Below are the code and all the weights of a small trained network. Each question names an input and a class and asks about switching units off, where a switched-off unit gives its printed mean instead of its output.

import numpy as np


def w(rows, s, z=0):
    codes = np.array(rows[::2]) - 128.0
    scale = np.full(codes.shape[1], s)
    scale[-1] = z or s
    return codes * scale


def norm(h):
    return h / np.sqrt((h * h).mean(-1, keepdims=True) + 1e-5)


def f(y):
    return y / 2 * (1 + np.tanh(0.7978845608 * (y + 0.044715 * y**3)))


def log_softmax(a):
    a = a - a.max(-1, keepdims=True)
    return a - np.log(np.exp(a).sum(-1, keepdims=True))


def net(x, mask):
    res = np.array(x, float).reshape(1, 8) / 4 @ E
    u = 0
    for l in range(4):
        y = f(norm(res) @ A[l][:, :-1].T + A[l][:, -1])
        res = res + np.where(mask[u : u + 5], y, B[l][:, -1]) @ B[l][:, :-1]
        u += 5
    return log_softmax(norm(res)[-1] @ U[:, :-1].T + U[:, -1])


A, B = {}, {}
E = w([
[156,142,61,167,63,171,125,174,145,86],'x0',
[136,127,135,116,109,146,148,50,111,132],'x1',
[175,103,141,151,69,98,153,119,114,138],'x2',
[145,147,102,156,64,169,60,68,75,189],'x3',
[103,144,156,53,178,128,129,111,225,87],'x4',
[139,124,94,179,52,108,200,59,103,101],'x5',
[34,169,125,166,253,153,143,217,100,104],'x6',
[211,144,108,203,66,206,110,230,175,123],'x7',
],0.0058)
A[0] = w([
[101,132,188,183,125,173,97,111,182,114,251],'0.n0',
[157,89,121,4,205,121,120,25,129,89,47],'0.n1',
[104,7,113,205,213,99,90,137,101,190,132],'0.n2',
[167,134,191,192,127,125,131,238,75,144,192],'0.n3',
[225,144,178,161,130,119,254,75,135,56,110],'0.n4',
],0.0048,0.0014)
B[0] = w([
[65,66,54,140,35,137,133,142,130,36,175],'0.n0',
[62,218,177,55,113,200,118,100,199,56,218],'0.n1',
[161,157,253,97,47,72,88,159,158,110,192],'0.n2',
[115,34,156,37,189,124,44,179,127,128,252],'0.n3',
[123,77,240,211,240,164,210,183,202,213,220],'0.n4',
],0.006,0.0027)
A[1] = w([
[105,209,129,119,108,107,120,158,113,214,77],'1.n0',
[149,150,127,147,214,4,116,37,12,91,2],'1.n1',
[195,113,133,214,55,208,134,91,98,170,157],'1.n2',
[109,97,216,180,138,117,113,154,126,200,206],'1.n3',
[149,205,164,110,140,108,179,84,81,13,71],'1.n4',
],0.0046,0.00058)
B[1] = w([
[139,114,73,236,73,138,141,65,192,3,129],'1.n0',
[93,249,121,184,99,140,196,142,86,213,171],'1.n1',
[96,60,76,91,150,157,72,5,136,128,254],'1.n2',
[213,110,118,180,22,94,142,106,98,109,199],'1.n3',
[62,189,220,206,203,136,36,58,195,224,157],'1.n4',
],0.0059,0.0029)
A[2] = w([
[99,220,162,214,120,74,174,65,26,100,2],'2.n0',
[179,109,53,141,65,166,97,3,103,144,44],'2.n1',
[91,234,152,92,126,67,131,245,105,128,228],'2.n2',
[129,176,69,154,141,188,140,230,111,58,41],'2.n3',
[57,177,167,42,107,108,168,126,167,124,45],'2.n4',
],0.0056,0.0019)
B[2] = w([
[156,213,110,201,86,134,158,138,97,191,181],'2.n0',
[68,1,71,92,20,238,136,178,136,6,253],'2.n1',
[186,110,55,147,100,169,143,127,78,161,231],'2.n2',
[178,237,94,69,197,189,155,119,210,51,180],'2.n3',
[184,172,89,77,74,95,128,51,111,127,184],'2.n4',
],0.0079,0.0043)
A[3] = w([
[170,93,109,216,140,100,198,99,182,115,61],'3.n0',
[153,112,172,171,170,157,126,89,198,136,165],'3.n1',
[190,159,77,132,162,149,94,190,154,129,34],'3.n2',
[204,159,141,96,16,125,159,153,158,109,252],'3.n3',
[106,123,160,37,182,81,112,3,171,134,66],'3.n4',
],0.0068,0.0023)
B[3] = w([
[178,40,212,164,252,119,160,97,160,108,161],'3.n0',
[167,74,88,119,114,46,168,45,147,97,161],'3.n1',
[196,209,72,69,221,97,106,255,147,123,192],'3.n2',
[10,134,127,144,163,107,136,118,87,174,254],'3.n3',
[59,161,224,57,107,112,71,83,197,159,219],'3.n4',
],0.0063,0.0045)
U = w([
[164,21,218,227,173,67,202,80,176,126,77],'0',
[93,237,136,247,102,87,174,69,25,242,114],'1',
[169,198,40,116,227,174,100,222,184,63,169],'2',
[33,204,205,32,123,85,90,2,199,157,160],'3',
[206,91,167,118,116,43,18,208,39,205,1],'4',
[69,17,47,139,9,206,84,79,101,83,233],'5',
],0.0093,0.0021)

Each question gives the input, the list of numbers given to net, and the class t.
The units are the neurons (one row each of A and B). Each row of codes is followed by its name. A weight is (code - 128) times the scale printed after its matrix; where a second scale follows, it is the last column's (A, B and U).
mask holds one flag per neuron, layer by layer. A switched-off neuron (its flag False) gives its mean, the last column of its row in B, instead of its output. The means were averaged over made-up inputs and are rounded, as every weight is.
A unit's drop is (log p(t) with every unit on - log p(t) with that unit switched off) / (log p(t) with every unit on - log p(t) with every unit switched off).
The circuit of an input: a set's keep is (log p(t) with only the set's units on - log p(t) with every unit switched off) / (log p(t) with every unit on - log p(t) with every unit switched off). Starting from the 12 units with the biggest drops (on a tie, the unit counted first), units are removed one at a time, each time the one whose removal leaves the highest keep (on an exact tie, the one counted first), for as long as the keep stays at least 0.8.
units of the circuit, in order: the units of the circuit, biggest drop first
unit that matters most: the unit with the biggest drop
k most important neurons: the k neurons with the biggest drops, biggest first
top k neurons in layer l: the k neurons of layer l with the biggest drops, biggest first
drop when u is switched off: that unit's drop, to one decimal
input [-1,6,4,-3,-3,8,-2,-7], class 1: units of the circuit, in order	1.n1
input [-2,-2,0,-5,3,8,7,-7], class 1: units of the circuit, in order	1.n1, 2.n0
input [6,1,6,-5,-8,2,-1,-1], class 0: units of the circuit, in order	0.n4, 3.n0
input [-2,8,4,1,-1,-8,4,2], class 4: 3 most important neurons	2.n1, 0.n2, 2.n3
input [-1,-4,-6,0,-7,-4,0,1], class 4: 2 most important neurons	0.n2, 0.n3
input [5,-4,0,-5,3,-3,4,-7], class 3: 4 most important neurons	3.n4, 2.n4, 1.n4, 2.n1
input [-6,-7,-1,8,5,4,-8,-2], class 5: 3 most important neurons	2.n1, 0.n2, 0.n3
input [5,-6,4,-4,5,8,1,3], class 0: top 2 neurons in layer 3	3.n0, 3.n1
input [-8,1,-2,-2,-8,-1,6,1], class 4: 2 most important neurons	0.n3, 0.n2
input [7,-8,0,-7,0,2,-4,-7], class 3: 2 most important neurons	2.n4, 3.n4
input [-1,5,1,4,-3,-2,1,-5], class 1: 2 most important neurons	2.n0, 1.n1
input [-7,-7,-1,1,1,8,5,-6], class 1: drop when 1.n1 is switched off	0.1
input [3,0,8,-5,6,2,3,1], class 0: drop when 0.n4 is switched off	0.5
input [-3,-3,-3,-7,-7,1,-1,-1], class 4: unit that matters most	0.n3
input [-2,-2,0,-5,-5,-5,2,-2], class 4: drop when 0.n2 is switched off	0.3
